Below is a small trained network, with its code and all its weights. Each question gives an input and a class and asks what happens when units are switched off, that is, made to give their printed mean instead of their output.

import numpy as np


def w(rows, s, z=0):
    codes = np.array(rows[::2]) - 128.0
    scale = np.full(codes.shape[1], s)
    scale[-1] = z or s
    return codes * scale


def f(y):
    return np.maximum(y, 0)


def log_softmax(a):
    a = a - a.max(-1, keepdims=True)
    return a - np.log(np.exp(a).sum(-1, keepdims=True))


def net(x, mask):
    res = np.array(x, float).reshape(1, 4) / 4 @ E
    y = f(res @ A[0][:, :-1].T + A[0][:, -1])
    res = res + np.where(mask, y, B[0][:, -1]) @ B[0][:, :-1]
    return log_softmax(res[-1] @ U[:, :-1].T + U[:, -1])


A, B = {}, {}
E = w([
[126,60,67,2,102,33,196,75],'x0',
[46,14,21,131,79,160,81,180],'x1',
[242,82,239,56,120,44,80,220],'x2',
[35,96,157,65,129,122,11,184],'x3',
],0.0082)
A[0] = w([
[163,164,254,130,151,140,70,142,230],'N0',
[89,157,135,206,212,198,131,109,229],'N1',
[139,121,60,163,102,173,181,66,107],'N2',
[73,114,171,123,126,164,102,158,108],'N3',
[185,141,142,115,121,103,171,65,238],'N4',
[117,49,145,156,97,161,51,217,155],'N5',
[57,70,83,169,67,236,93,95,254],'N6',
[185,160,188,192,125,161,157,102,157],'N7',
[97,104,144,134,118,192,68,167,166],'N8',
],0.0092,0.0037)
B[0] = w([
[197,104,194,118,199,84,41,234,237],'N0',
[50,119,164,52,210,67,150,139,227],'N1',
[135,162,133,175,224,112,255,12,198],'N2',
[97,180,88,149,72,174,96,162,174],'N3',
[83,135,178,57,161,114,138,93,204],'N4',
[171,127,103,157,133,144,36,252,224],'N5',
[36,186,168,123,247,177,184,138,248],'N6',
[118,120,180,64,195,94,155,122,199],'N7',
[95,186,74,160,145,174,82,176,200],'N8',
],0.0076,0.013)
U = w([
[75,161,102,164,146,227,68,149,110],'0',
[209,105,136,164,102,123,66,176,151],'1',
[147,163,121,202,83,146,134,94,41],'2',
[159,153,102,196,78,162,94,63,59],'3',
[156,153,128,229,181,195,197,151,172],'4',
[170,133,138,194,100,185,121,65,23],'5',
[91,149,122,126,153,153,223,15,130],'6',
[129,64,171,15,170,2,135,130,253],'7',
],0.0093,0.0037)

Each question gives the input, the list of numbers given to net, and the class t.
The units are the neurons (one row each of A and B). Each row of codes is followed by its name. A weight is (code - 128) times the scale printed after its matrix; where a second scale follows, it is the last column's (A, B and U).
mask holds one flag per neuron, in row order. A switched-off neuron (its flag False) gives its mean, the last column of its row in B, instead of its output. The means were averaged over made-up inputs and are rounded, as every weight is.
A unit's drop is (log p(t) with every unit on - log p(t) with that unit switched off) / (log p(t) with every unit on - log p(t) with every unit switched off).
The circuit of an input: a set's keep is (log p(t) with only the set's units on - log p(t) with every unit switched off) / (log p(t) with every unit on - log p(t) with every unit switched off). Starting from all 9 units, units are removed one at a time, each time the one whose removal leaves the highest keep (on an exact tie, the one counted first), for as long as the keep stays at least 0.8.
units of the circuit, in order: the units of the circuit, biggest drop first
top k neurons: the k neurons with the biggest drops, biggest first
drop when u is switched off: that unit's drop, to one decimal
input [4,3,-2,3], class 0: units of the circuit, in order : [N1 N7]
input [0,8,-7,0], class 6: units of the circuit, in order : [N2]
input [1,8,0,-5], class 6: top 2 neurons : [N0 N2]
input [-5,4,-3,-4], class 6: units of the circuit, in order : [N0 N1 N2]
input [-1,7,7,-8], class 1: top 2 neurons : [N1 N6]
input [2,8,4,-3], class 0: units of the circuit, in order : [N0 N1]
input [-8,7,-8,-1], class 4: top 3 neurons : [N2 N6 N4]
input [2,-2,-6,6], class 6: top 2 neurons : [N5 N0]
input [1,-2,-7,8], class 6: top 3 neurons : [N5 N0 N1]
input [-3,4,4,1], class 1: units of the circuit, in order : [N5 N1]
input [0,-3,-8,7], class 6: top 4 neurons : [N5 N0 N1 N6]
input [3,-4,-3,0], class 6: top 2 neurons : [N0 N5]
input [8,4,8,8], class 1: top 2 neurons : [N5 N1]
input [-8,-4,8,-4], class 7: units of the circuit, in order : [N7]
input [-2,6,6,-6], class 1: drop when N7 is switched off : 0.0
input [-2,0,2,4], class 1: drop when N6 is switched off : 0.2
input [-5,2,7,-5], class 1: drop when N6 is switched off : 0.1
